Below are the code and all the weights of a small trained network. Each question names an input and a target symbol and asks about switching units off, where a switched-off unit gives its printed mean instead of its output.

import numpy as np


def w(rows, s, z=0):
    codes = np.array(rows[::2]) - 128.0
    scale = np.full(codes.shape[1], s)
    scale[-1] = z or s
    return codes * scale


def f(y):
    return y / 2 * (1 + np.tanh(0.7978845608 * (y + 0.044715 * y**3)))


def softmax(a):
    e = np.exp(a - a.max(-1, keepdims=True))
    return e / e.sum(-1, keepdims=True)


def log_softmax(a):
    a = a - a.max(-1, keepdims=True)
    return a - np.log(np.exp(a).sum(-1, keepdims=True))


def net(x, mask):
    ids = ['θπτφψω'.index(c) for c in x.split()]
    T = len(ids)
    res = E[ids] + P[:T]
    u = 0
    for l in range(2):
        q, k, v = (res @ M[l].T for M in (Q, K, V))
        z = softmax(np.where(np.tri(T) > 0, q @ k.T / 3**0.5, -1e9)) @ v
        res = res + np.where(mask[u], z, O[l][:, -1]) @ O[l][:, :-1]
        u += 1
        y = f(res @ A[l][:, :-1].T + A[l][:, -1])
        res = res + np.where(mask[u : u + 4], y, B[l][:, -1]) @ B[l][:, :-1]
        u += 4
    return log_softmax(res[-1] @ U[:, :-1].T + U[:, -1])


Q, K, V, O, A, B = {}, {}, {}, {}, {}, {}
E = w([
[135,157,147,105,82,50,110,150,91,142,135,202],'θ',
[248,130,60,174,173,171,111,103,105,150,113,172],'π',
[146,175,181,130,75,118,101,137,172,154,160,134],'τ',
[87,72,102,93,166,146,132,124,157,55,160,116],'φ',
[127,166,131,97,157,170,176,128,115,119,38,94],'ψ',
[112,119,78,157,124,157,104,151,47,132,115,41],'ω',
],0.018)
P = w([
[102,90,90,194,162,19,113,30,192,176,113,149],'0',
[196,20,101,129,30,143,193,9,122,155,106,193],'1',
[185,86,96,90,95,157,156,29,103,152,132,152],'2',
[130,120,99,128,150,113,116,99,123,158,142,107],'3',
[158,99,109,112,51,184,154,122,116,115,159,135],'4',
[147,165,81,67,115,203,121,125,75,103,174,109],'5',
[70,171,124,100,175,146,82,188,121,103,166,97],'6',
[95,183,119,73,76,252,127,218,84,68,204,92],'7',
[89,221,107,2,131,244,100,209,39,42,225,88],'8',
[165,198,93,107,179,148,84,169,164,121,198,151],'9',
],0.0093)
Q[0] = w([
[145,189,153,87,28,60,92,135,128,139,176,191],'L0H1',
[129,125,86,78,175,126,128,107,73,108,121,139],'L0H1',
[92,128,174,210,151,3,102,206,202,185,116,159],'L0H1',
],0.014)
K[0] = w([
[106,164,134,100,129,186,116,189,117,110,146,89],'L0H1',
[102,124,160,130,120,72,116,86,155,168,126,130],'L0H1',
[162,86,125,120,7,174,166,164,118,115,118,163],'L0H1',
],0.019)
V[0] = w([
[116,77,153,180,136,210,86,89,254,146,201,12],'L0H1',
[210,164,141,117,222,200,134,138,242,120,172,250],'L0H1',
[96,129,129,56,142,158,194,92,196,101,51,101],'L0H1',
],0.0054)
O[0] = w([
[253,88,112,86,177,56,169,205,110,81,120,74,121],'L0H1',
[159,121,133,130,1,85,67,149,110,52,32,127,2],'L0H1',
[154,120,225,181,141,153,112,54,66,58,131,134,240],'L0H1',
],0.0075,0.0014)
A[0] = w([
[128,70,129,166,95,136,211,97,142,173,69,69,3],'L0N1',
[140,162,94,197,185,204,64,160,243,63,119,168,158],'L0N2',
[196,95,246,71,46,2,142,196,85,137,168,157,83],'L0N3',
[133,134,162,123,81,137,130,175,110,95,182,162,37],'L0N4',
],0.0052,0.0044)
B[0] = w([
[144,148,141,182,193,114,110,164,236,168,171,80,109],'L0N1',
[189,88,85,59,48,140,168,81,27,141,123,89,193],'L0N2',
[97,205,106,124,232,197,2,74,166,137,172,31,253],'L0N3',
[178,124,94,149,168,84,65,71,184,120,94,164,128],'L0N4',
],0.0069,0.0025)
Q[1] = w([
[63,75,56,93,108,244,240,92,73,124,75,135],'L1H1',
[160,121,182,154,181,219,111,2,39,28,110,59],'L1H1',
[199,140,49,20,190,154,165,130,115,151,135,39],'L1H1',
],0.0097)
K[1] = w([
[174,106,71,201,144,4,112,19,181,199,106,137],'L1H1',
[36,119,137,145,193,87,189,97,93,121,7,69],'L1H1',
[79,94,117,137,172,22,81,150,179,133,156,138],'L1H1',
],0.011)
V[1] = w([
[188,203,105,188,169,196,134,170,99,185,64,108],'L1H1',
[88,112,166,90,145,136,196,107,148,119,49,99],'L1H1',
[98,3,58,154,163,156,110,137,91,109,141,121],'L1H1',
],0.007)
O[1] = w([
[122,129,97,87,115,107,128,2,65,98,142,86,154],'L1H1',
[143,140,219,166,146,91,145,137,96,64,152,125,167],'L1H1',
[120,173,55,188,117,186,133,124,150,60,153,163,4],'L1H1',
],0.0091,0.0025)
A[1] = w([
[161,25,116,76,164,109,191,176,87,160,106,68,79],'L1N1',
[76,101,91,134,129,163,123,173,155,176,90,177,36],'L1N2',
[100,188,180,90,1,68,28,111,152,183,139,189,2],'L1N3',
[153,79,118,194,198,149,158,202,125,76,110,124,2],'L1N4',
],0.0079,0.0062)
B[1] = w([
[87,179,157,247,174,182,59,126,202,58,166,255,228],'L1N1',
[160,110,204,159,141,78,147,113,45,116,246,136,177],'L1N2',
[131,88,47,177,157,161,232,162,116,46,68,71,253],'L1N3',
[56,95,78,116,123,31,200,119,49,206,144,180,164],'L1N4',
],0.0072,0.0052)
U = w([
[91,151,182,50,71,99,114,123,103,254,186,198,182],'θ',
[186,61,70,38,54,73,90,155,141,118,26,75,188],'π',
[145,160,135,181,132,165,51,178,181,64,83,210,132],'τ',
[154,132,104,148,99,47,217,206,91,80,117,186,92],'φ',
[192,149,202,125,128,62,140,86,51,53,138,122,159],'ψ',
[88,171,57,154,158,183,188,75,140,101,139,133,2],'ω',
],0.004,0.0057)

Each question gives the input, a string of symbols that net reads in full, and the target symbol t.
The units are the heads (3 rows each of Q, K, V and O) and the neurons (one row each of A and B). Each row of codes is followed by its name. A weight is (code - 128) times the scale printed after its matrix; where a second scale follows, it is the last column's (O, A, B and U).
mask holds one flag per unit, layer by layer, with each layer's heads first. A switched-off unit (its flag False) gives its mean, the last column of its rows in O or B, instead of its output. The means were averaged over made-up inputs and are rounded, as every weight is.
A unit's drop is (log p(t) with every unit on - log p(t) with that unit switched off) / (log p(t) with every unit on - log p(t) with every unit switched off).
The circuit of an input: a set's keep is (log p(t) with only the set's units on - log p(t) with every unit switched off) / (log p(t) with every unit on - log p(t) with every unit switched off). Starting from all 10 units, units are removed one at a time, each time the one whose removal leaves the highest keep (on an exact tie, the one counted first), for as long as the keep stays at least 0.8.
circuit, biggest first: the units of the circuit, biggest drop first
most important unit: the unit with the biggest drop
k most important neurons: the k neurons with the biggest drops, biggest first
k most important neurons of layer l: the k neurons of layer l with the biggest drops, biggest first
drop when u is switched off: that unit's drop, to one decimal
input ψ θ φ ω φ φ, target ψ: circuit, biggest first : [L1H1 L0H1]
input ψ τ θ ψ ψ τ θ π θ, target ω: 2 most important neurons : [L1N3 L0N2]
input φ τ ω θ π θ τ, target π: circuit, biggest first : [L1N3 L1H1 L1N1]
input π ω ψ π ψ ψ, target π: circuit, biggest first : [L0H1 L1H1]
input τ π π τ θ, target π: most important unit : L1H1
input θ π φ θ ω, target θ: circuit, biggest first : [L0H1 L1N2 L1H1]
input θ ψ ω ψ τ φ θ τ, target τ: 2 most important neurons : [L0N3 L0N4]
input ψ θ ω ω ψ ψ θ φ ψ τ, target ψ: circuit, biggest first : [L0H1 L1H1]
input θ π θ τ φ π, target θ: 2 most important neurons : [L1N3 L1N2]
input φ φ ψ ψ ω, target φ: circuit, biggest first : [L1H1 L1N4 L0H1]
input ψ φ ψ τ φ π φ τ, target τ: circuit, biggest first : [L1H1 L0N3 L0H1]
input θ τ θ, target π: 3 most important neurons : [L1N3 L1N1 L0N3]
input τ τ τ τ ψ ψ φ ω τ φ, target τ: 2 most important neurons : [L1N1 L0N2]
input ψ ψ ψ τ τ φ π, target ψ: most important neuron of layer 0 : [L0N2]
input ψ τ ψ ω τ ψ τ, target ψ: drop when L0H1 is switched off : 0.2
input τ τ θ θ θ ω φ, target τ: drop when L1H1 is switched off : 0.3
input τ τ φ θ, target τ: drop when L0N3 is switched off : 0.5
input τ ψ τ τ τ τ τ ψ, target τ: drop when L0H1 is switched off : 0.3
